Each row is followed by its class number.
[ 19  51  -7   4  -6  -5  -4  43 -68 -30 -28  26 -16  18  -5 -48  23   1
   6  22 -38  -1   5 -23  19  25   7  27  21  21   4 -15] -> 0
[  1 -26  26  42  36 -42 -34  17 -43 -12  -8  27 -10 -24   7  -2  39  36
   9  36  24  38  -1   1   4 -14 -14  -7   6  41  -7   8] -> 3
[ -8  28 -12  15 -32  12   1  27  24  -6  24  -5 -10  23 -44  41 -22  17
 -14  -8   1  43  12 -40  15  23   1  11  38   3  -4  17] -> 7
[-39 -54  37  19  29 -28 -22  20   4  12  -1 -61  27  17 -24  -7  45  42
  46  49  22  50 -12  42 -16 -10 -11 -24  57  13 -31  49] -> 2
[  5   9  13 -33  17 -18   2  12 -35 -23 -39 -20  13   7  26  -5  23 -54
  -7  53 -42  22 -28 -25  14  22  25  21 -24 -25 -11 -17] -> 6
[ 31  64  12   4   4  34 -15  10 -39 -16  17  46  -5  37  37  22  34  28
 -36 -11  11 -32 -20  19  -5  -8 -11   9 -10  29  25  -3] -> 0
[-39 -24   2  10 -12 -10  -1  19 -64   8   2  50   5  40 -32 -16  -2  38
  13  15 -35  53   6 -16 -20  38   3 -46  52   9  18  -7] -> 4
[ -2  34  20  -3  28  20  23 -45 -35 -16   6  -1  -3  22  34 -60  18 -18
  31  28 -66  25 -14 -13   5  -3 -22 -13  26  28 -31  -5] -> 7
[-13 -54   2  39  14  38  -5 -17  20   5  44 -30  -8 -13  -5 -51  15   1
  41  11   9  32   1 -18 -16 -21 -26  -1 -69  41  -2  36] -> 6
[ -3 -24  -2 -14 -31   7 -49  10 -16  18  -1  28  16 -38  -8 -13  28  21
  11  26  28  25   2  13 -41 -38 -32 -32 -41  26 -17  -6] -> 2
[-14  30 -46 -36 -21  42  40  70 -22 -36 -26 -38  26  -9 -17 -51  32  -7
  24  22 -45  11  13  10  -1  41  -2 -13  33  74  11  11] -> 7
[ 10   8 -11  11  18  23 -10  -4   3 -21 -19 -50  -8 -54  18 -44  69  14
  20  52  -2   3 -50   5  -9  11 -50 -19 -48   5 -36   0] -> 5
[-13   4 -35 -33  22  37  74  15 -17 -15  10 -51  -7  20  14  41 -22 -21
 -39  19 -11 -33 -32 -53  17  37   2   3  12  37   2 -10] -> 4
[  4 -24  15 -18  18  13  12  12  60  18  29  -4  24  14 -19 -12  78  44
   2   3  24  44 -16  25  -9 -43 -26  -9  11 -31  -5  14] -> 8
[-14  11  12 -51   3  36  34   0  53  10   4 -28  30 -35  17  -9  53  -9
 -24   4 -32  42 -11  13 -19 -14  -2  31   5 -22 -41  38] -> 6
[  9  10 -26 -18  -3  69  24  45 -35  -1  61 -12  25  50   3  -9  13 -23
  26  45 -20 -30 -10 -11  -5  -1   2  22 -28   2 -12  13] -> 8
[-50  29  -1 -24   4  13  45   3 -37  -1  18 -32  49  31  28  11 -26 -17
  35  35  -9   6 -13 -28   0  44  14  22  19  39  -4  26] -> 5
[-33 -24 -19  -5 -61  20  -9 -14  34  24   8   5  28  -1 -55  16  38  -2
 -57  36  54  72 -33  -1 -12 -25  32   8  26 -35 -26 -31] -> 5
[ 33 -42   9 -26   5  -8  20  32 -27 -25  12  23 -15 -51 -41 -39  48  40
  -5  28 -76  34  24  -9  19  29 -24  14  11   9 -32  31] -> 8
[ 13  15  -7  47  21  -8  11  -1 -56 -12 -27  21  28  11  19  20 -21 -11
   6  32 -29 -31 -21 -28  22  59   3  10  45   0 -12   9] -> 7
[  3  -6 -17  26 -17 -21 -10  24 -42  -8  -6  42 -17  -6   8  15  -2   1
  -2   1 -35  36  20 -40   5  19  -4  -9  17  -4  40 -25] -> 3
[-19 -36  19  -2  13  14 -21  39  -3  -1  22   6  -8 -49 -62 -56  54  34
  16   2  57 -18  16  45   4   0 -28 -25  14  98 -37  54] -> 2
[-13   7  13  10   0  24  29 -47 -43 -19   5  58  22 -56   9 -43 -20 -30
  48   6   5  42  34  11  11  21   9  -1 -29  48   9 -10] -> 0
[ -7 -26  -9  -1  -1  15 -19  50  -4 -33  11 -39   0 -20 -44   0  19  17
  38  15  53   9   3  73 -24 -15  -3 -47 -42  58 -21  25] -> 5
[ -1  11  13   1   5  22  53 -32 -52 -22  45 -21  20  37  50 -20  18 -12
  53  57 -23 -20  21 -31  12   9 -21  -5   1  48 -28  -3] -> 3
[ -3 -11 -12   7  36  50   0  44  11   6  41  32   5   2  13 -20  30  31
   3  -6 -17  17  -9 -40 -26 -19 -19  16 -99  28   2  40] -> 5
[ -6 -50  21  14  67   0  11  23 -14  31  15  73  17  50  26 -15  39 -17
  -5 -24  10 -24 -28 -23 -13 -10  -1   5 -27 -11  25  22] -> 3
[  5  34 -32  33 -19  36   1 -21  33   3  -2  44  35 -32 -17  -1 -10 -16
 -22 -44   2 -35  18  16  31  27  29 -37  45  46  -3  22] -> 2
[ 56 -35 -14  28  44 -12 -35 -31   5   1  29 -14 -11   6  -5 -23  11   9
  59  28  -8  50 -13   8   9 -60 -37 -46 -16  -8   4  -7] -> 1
[ -4  30  35 -22  -6  22 -50   7  66   3   9 -24  -5 -12 -11 -49  60  63
  -1  11 -23  -6  18  31   2   8 -18   6 -16  28 -27  61] -> 7
[ 65  20 -14  -9  -6  18  37 -28 -58 -61  -6 -20  -2   2  -1 -49  35  12
  42  23 -50  32 -21   3  17  40 -66  -7  18  71  20  23] -> 7
[-31 -63  25  19   3  18 -22 -39  35  31  26  -8  11 -56 -18 -33  20  30
  18  15  -6  37   7  67 -22 -15  -3  -5  11 -21 -19  32] -> 8
[ -1  58 -33  -4  38  18  46  29  25 -20 -60 -11   6  40  20 -57  54  17
 -12 -17  12  10 -42 -43 -16 -45  -7 -37 -26  46 -10 -47] -> 0
[-22 -27   9 -30   8 -15 -24 -22  60  17   6 -74   1 -67 -32   1  19  42
  -2  50 -17 114  -8  -9   4 -12 -23  -2  27   3 -39  37] -> 6
[ -6 -28  14 -10 -23 -22   5 -40 -36  -8  -1   8  21  -7   6 -31   5  -1
   2  12 -30  22  14  26  -6   9  15  -2  48  78  -8  37] -> 3
[-26 -71  34  -9  20  19 -38 -19  37  31  11  10  24 -16  23 -66  98  25
  -3  53  -8  46 -12  21 -19 -21  -6 -15 -47  -5  19  10] -> 4
[-33  24  22  10  11  52   8 -45  21  -7  20  -3   3 -20   3 -64  60  75
 -18  17 -32  13   2  31  14  22  -3  -8   7  45  -1  13] -> 8
[  4  25 -11 -15  17  25  -2  75  48 -25 -27 -70  -7  29 -16 -51 113  18
 -38  25  43 -35 -36  17  11 -26  19  31 -22  39 -12   7] -> 1
[  5 -26  23 -21   6  11   1  24 -36 -21  -1 -41 -36 -32 -39 -56  70  -6
  14  29  25   7 -38  26  -6   7 -51  21   8  36 -41  35] -> 2
[  4 -12  -7  47  16   2 -23  52  -6 -17   7  -4 -33 -39 -16  35   2  12
 -52   5  53 -35  -2 -17  21   7  11  10  -7  74 -15  14] -> 0
[  6   0 -24   9  -5 -22 -44  64 -19 -14 -28   2   1 -19  31  11  37 -56
 -50   5  -1  15 -38  11 -26 -51  35 -14   3  47  -9  -9] -> 5
[-18 -38  56  35  33 -39  13 -49  14  -2   0 -34   0  14   8  23  -1  12
  35  22   8  21 -14  15 -22  -9  -3 -41   4 -48 -79   3] -> 1
[  8 -11   7 -15  22   4  -1  22   5 -25   2  14 -36 -39  -9 -36  60  23
 -32  16   7  70  -4 -20   6 -41 -13  14 -37  57  -5  -3] -> 4
[-18 -31   0  11 -12   1  45 -44 -21   0  -2 -12  23 -36  17 -26 -17  -7
  16  29 -61  -1  37   2   8  21  25  27  44  -1 -29   3] -> 1
[ -8 -11  -1 -19  17  14 -22  99   4   4 -21  12  -1  10  -5 -49  73 -25
  -6   7  11 -32 -29 -32 -37 -10  -8 -17 -83   4 -35   9] -> 6
[ 12  -3  -6   1 -30  -6   3 -45  -5  -6 -11  -2 -16 -36 -17 -52   6  -6
  -9  11 -37  19 -17 -40  20  36 -12  49  -3   3 -11  20] -> 5
[-27 -27 -16 -36  14  23   3  11  31  37  23   8  38   3 -30  11 -17  23
   0  22  20   6  -8 -19   2   7   8 -11 -33  -8   7   3] -> 8
[ 24 -20 -65  28  42  34  -9  21   4  -7   0  -8  -5  25 -39 -44  10  38
  23  44  -7  36 -10 -41   9 -44  -2 -28 -58  32  -7 -15] -> 3
[ 13  -2  41  28  28 -42   8 -12 -21 -32  -3  15 -15  32 -25  -7  -3  -6
  22 -14   1  43 -12  19  13  -9  19  -1  22   0 -25  14] -> 8
[  9 -39  24  30  43   8  28 -46 -33 -19   9  39   4 -50   3   2  18   7
   0   2  15 -24   7  55  42  32  -2  19  13  -6  25   2] -> 5
[-11  23  37 -34  -5  20  22  -3  -3  -7   3 -42 -25 -27  21 -64  50 -41
  -3   2 -36 -64   1  36  17  43  -6  43  50  13 -26  33] -> 0
[-12  34  20 -19  38   1 -49   8 -38   2 -44  21 -17 -24  21 -59  10  -6
  12   8 -86 -12  -8  21   3  31  10   8 -11 -15   1  19] -> 2
[-18 -33  -7  -4 -11  12  46  48 -33 -14 -26  -7  11 -38  -4   4  24  15
 -16 -24   8 -18  -6   6 -19  48 -23  43  17  47  27  45] -> 2
[ 38  34 -13  39  10  37  14 -29 -18 -22   8  39  -5  37  -2   6 -32  22
   6 -34  -9 -34  10  18  10   5   9 -10 -20   8  17  -2] -> 0
[-48  27 -13   7  34  32  53 -19 -20  25 -48  -7  51  33  60  -7  11  -4
   3  18 -27 -39 -59 -37  -4  86   3  38   6 -52  46  -2] -> 3
[ -8  -8  21 -36 -20 -46   8  37 -30 -14 -52 -25  34 -22 -10  17  28  53
 -12  37 -55 -15  12  37  -5  80  16  18  72  -9 -24  44] -> 1
[-58   0  29  12  37   0 -11  -2   4  14  -3 -27  -9  23   1 -84  11  47
  55  14  -7   3  23  19 -22 -37  12   0 -17  28 -26   8] -> 1
[ -8  23  -9  16  13  14 -26  45 -26 -18 -10 -16   3  18  -5 -40  46  12
  19  18  24  -4 -36  16  -4  13  -3  13 -24  44  20  24] -> 5
[  8  33  21 -29  26  -5  18 -23   2 -18 -13 -47  19 -47  38   8  34  -9
   0  25  13  -6 -21  22  28  20 -22  24  26  31  -6  25] -> 6
[ 15 -11  -6 -11  15 -15  50  74  27 -37 -32  17  19 -16 -64 -16  31  38
   8  -7 -23  30  49  10  30  15  38  37   4 -26 -17  20] -> 8
[ 17  29 -17  14  31  18  10 -62 -21 -10  14  17   7  29  72 -15 -27  24
  10  20 -54  16  15 -41   7 -50   2 -18 -37  54  21 -29] -> 4
[ 40  26  40 -19  33 -25 -80  12 -26  12 -31  49 -19 -33  15 -33  34  36
 -25  -1 -14 -87 -21  33 -11  -2 -26  11 -37   7 -45  45] -> 6
[ 13  15  -4 -40  18  -5  -5  34 -22 -18 -42 -28 -16 -35   4 -41  53 -51
   0  21  26  -2 -54  26  -8 -14 -10  21 -20   5 -10 -16] -> 1
[-17  -1  47 -28 -32 -22  67 -16 -10 -44  13 -18  -6   0 -15  19 -18   8
   4  -6 -41  11  66 -18  13  39  15   1  21  25 -60  19] -> 6
[ 43 -19 -23 -20  21 -14 -15  28 -27  -2 -17 -26  -3  40  32 -28  -5   9
  23  10  -7 -82 -23 -24 -33 -36 -27  -8 -81  47  -6   8] -> 1
[ -28    4   -4   -2    5   17   -7  -25 -101   16   -6   12   39   55
   11  -36  -48  -21   88   67  -43   22    3    1   -7   13   16   26
    0  -38   26  -21] -> 2
